Below are the code and all the weights of a small trained network. Each question names an input and a target symbol and asks about switching units off, where a switched-off unit gives its printed mean instead of its output.

import numpy as np


def w(rows, s, z=0):
    codes = np.array(rows[::2]) - 128.0
    scale = np.full(codes.shape[1], s)
    scale[-1] = z or s
    return codes * scale


def norm(h):
    return h / np.sqrt((h * h).mean(-1, keepdims=True) + 1e-5)


def f(y):
    return y / 2 * (1 + np.tanh(0.7978845608 * (y + 0.044715 * y**3)))


def softmax(a):
    e = np.exp(a - a.max(-1, keepdims=True))
    return e / e.sum(-1, keepdims=True)


def log_softmax(a):
    a = a - a.max(-1, keepdims=True)
    return a - np.log(np.exp(a).sum(-1, keepdims=True))


def net(x, mask):
    ids = ['αγεζηθλμπστφψω'.index(c) for c in x.split()]
    T = len(ids)
    res = E[ids] + P[:T]
    r = norm(res)
    for j in range(3):
        rows = slice(3 * j, 3 * j + 3)
        q, k, v = (r @ M[0][rows].T for M in (Q, K, V))
        z = softmax(np.where(np.tri(T) > 0, q @ k.T / 3**0.5, -1e9)) @ v
        o = O[0][rows]
        res = res + np.where(mask[j], z, o[:, -1]) @ o[:, :-1]
    y = f(norm(res) @ A[0][:, :-1].T + A[0][:, -1])
    res = res + np.where(mask[3:11], y, B[0][:, -1]) @ B[0][:, :-1]
    return log_softmax(norm(res)[-1] @ U[:, :-1].T + U[:, -1])


Q, K, V, O, A, B = {}, {}, {}, {}, {}, {}
E = w([
[164,39,96,68],'α',
[102,165,132,118],'γ',
[129,119,238,93],'ε',
[133,19,136,106],'ζ',
[172,120,121,132],'η',
[101,121,104,105],'θ',
[97,166,121,110],'λ',
[99,159,132,101],'μ',
[91,171,113,111],'π',
[175,118,126,125],'σ',
[167,3,95,185],'τ',
[125,119,173,127],'φ',
[114,165,113,238],'ψ',
[139,102,194,191],'ω',
],0.024)
P = w([
[254,200,109,126],'0',
[130,140,153,118],'1',
[130,138,157,119],'2',
[126,137,154,120],'3',
[121,139,149,120],'4',
[124,141,156,122],'5',
[118,147,147,121],'6',
],0.0074)
Q[0] = w([
[198,152,101,102],'H0',
[83,137,122,95],'H0',
[142,71,86,117],'H0',
[149,96,107,170],'H1',
[53,4,216,164],'H1',
[59,103,46,114],'H1',
[150,241,105,68],'H2',
[101,74,97,136],'H2',
[92,151,148,161],'H2',
],0.019)
K[0] = w([
[190,143,187,114],'H0',
[161,144,108,166],'H0',
[78,95,207,174],'H0',
[139,68,95,156],'H1',
[25,2,189,194],'H1',
[31,83,53,92],'H1',
[198,244,113,102],'H2',
[61,33,127,111],'H2',
[107,158,83,167],'H2',
],0.015)
V[0] = w([
[133,107,198,131],'H0',
[160,72,118,88],'H0',
[102,147,135,96],'H0',
[108,60,75,4],'H1',
[144,153,130,46],'H1',
[146,180,15,69],'H1',
[169,138,17,73],'H2',
[79,157,137,93],'H2',
[159,115,201,11],'H2',
],0.011)
O[0] = w([
[156,106,80,170,171],'H0',
[217,122,108,92,170],'H0',
[95,97,106,99,135],'H0',
[211,218,205,178,135],'H1',
[200,147,192,118,181],'H1',
[235,68,197,143,58],'H1',
[55,94,230,104,114],'H2',
[193,150,146,78,106],'H2',
[2,149,128,7,254],'H2',
],0.008,0.0051)
A[0] = w([
[153,110,71,148,174],'N0',
[128,121,133,181,57],'N1',
[79,246,148,81,137],'N2',
[215,151,112,121,252],'N3',
[150,7,127,76,62],'N4',
[109,131,146,114,145],'N5',
[69,124,150,139,65],'N6',
[140,121,227,164,135],'N7',
],0.014,0.0031)
B[0] = w([
[95,97,200,149,147],'N0',
[136,147,113,153,121],'N1',
[193,171,161,161,254],'N2',
[48,120,87,35,191],'N3',
[249,99,91,140,219],'N4',
[161,93,94,126,159],'N5',
[112,115,64,97,145],'N6',
[69,96,78,178,202],'N7',
],0.015,0.0073)
U = w([
[189,69,72,36,204],'α',
[216,94,130,120,157],'γ',
[187,152,133,149,99],'ε',
[121,217,48,107,217],'ζ',
[128,184,106,249,129],'η',
[108,96,186,133,43],'θ',
[125,58,190,118,1],'λ',
[144,118,186,107,70],'μ',
[76,51,170,116,38],'π',
[146,141,163,180,62],'σ',
[122,93,170,103,159],'τ',
[182,164,131,151,100],'φ',
[39,96,44,136,132],'ψ',
[167,175,125,126,48],'ω',
],0.016,0.0043)

Each question gives the input, a string of symbols that net reads in full, and the target symbol t.
The units are the heads (3 rows each of Q, K, V and O) and the neurons (one row each of A and B). Each row of codes is followed by its name. A weight is (code - 128) times the scale printed after its matrix; where a second scale follows, it is the last column's (O, A, B and U).
mask holds one flag per unit, heads first, then neurons. A switched-off unit (its flag False) gives its mean, the last column of its rows in O or B, instead of its output. The means were averaged over made-up inputs and are rounded, as every weight is.
A unit's drop is (log p(t) with every unit on - log p(t) with that unit switched off) / (log p(t) with every unit on - log p(t) with every unit switched off).
The circuit of an input: a set's keep is (log p(t) with only the set's units on - log p(t) with every unit switched off) / (log p(t) with every unit on - log p(t) with every unit switched off). Starting from all 11 units, units are removed one at a time, each time the one whose removal leaves the highest keep (on an exact tie, the one counted first), for as long as the keep stays at least 0.8.
circuit, biggest first: the units of the circuit, biggest drop first
unit that matters most: the unit with the biggest drop
k most important neurons: the k neurons with the biggest drops, biggest first
which heads matter: for each layer, one digit per head in row order, 1 if its drop is at least 0.15 and else 0, layers parted by /
input η ψ θ λ η τ π, target η: circuit, biggest first : (H2 N7 H1 N2)
input η σ μ γ, target η: circuit, biggest first : (H2 N7 N2 H1)
input γ ε τ η η π, target γ: circuit, biggest first : (H1 N3)
input η ζ η ε ζ λ λ, target η: unit that matters most : H2
input ψ α θ, target η: circuit, biggest first : (H1 N7)
input α ζ ζ α λ, target α: circuit, biggest first : (H1 N3)
input π α α α ε π, target π: circuit, biggest first : (H1 H2 N7 N2)
input π θ φ π, target π: circuit, biggest first : (H1 N7 H0)
input ζ μ γ λ θ ω φ, target ψ: which heads matter : 010
input π ζ γ μ ω π λ, target π: which heads matter : 011
input ζ γ η σ φ φ, target ζ: circuit, biggest first : (H1 N2)
input ψ φ φ ε η λ λ, target ψ: 2 most important neurons : (N3 N7)
input ψ ψ ζ λ, target ψ: 3 most important neurons : (N3 N2 N7)
input ψ μ θ ψ θ ε, target η: unit that matters most : H2
input α π μ, target α: which heads matter : 111
input γ ω θ λ, target γ: which heads matter : 010
input ω φ ψ, target ψ: 2 most important neurons : (N2 N4)
input η τ μ, target η: 3 most important neurons : (N7 N2 N3)
input η γ θ σ γ η π, target η: 2 most important neurons : (N7 N4)
input γ π α ω μ, target γ: unit that matters most : H1
input π ζ η ψ θ, target η: 2 most important neurons : (N7 N0)
input ζ η η φ ζ, target γ: 2 most important neurons : (N4 N3)
input θ ω ε ε, target ψ: which heads matter : 010
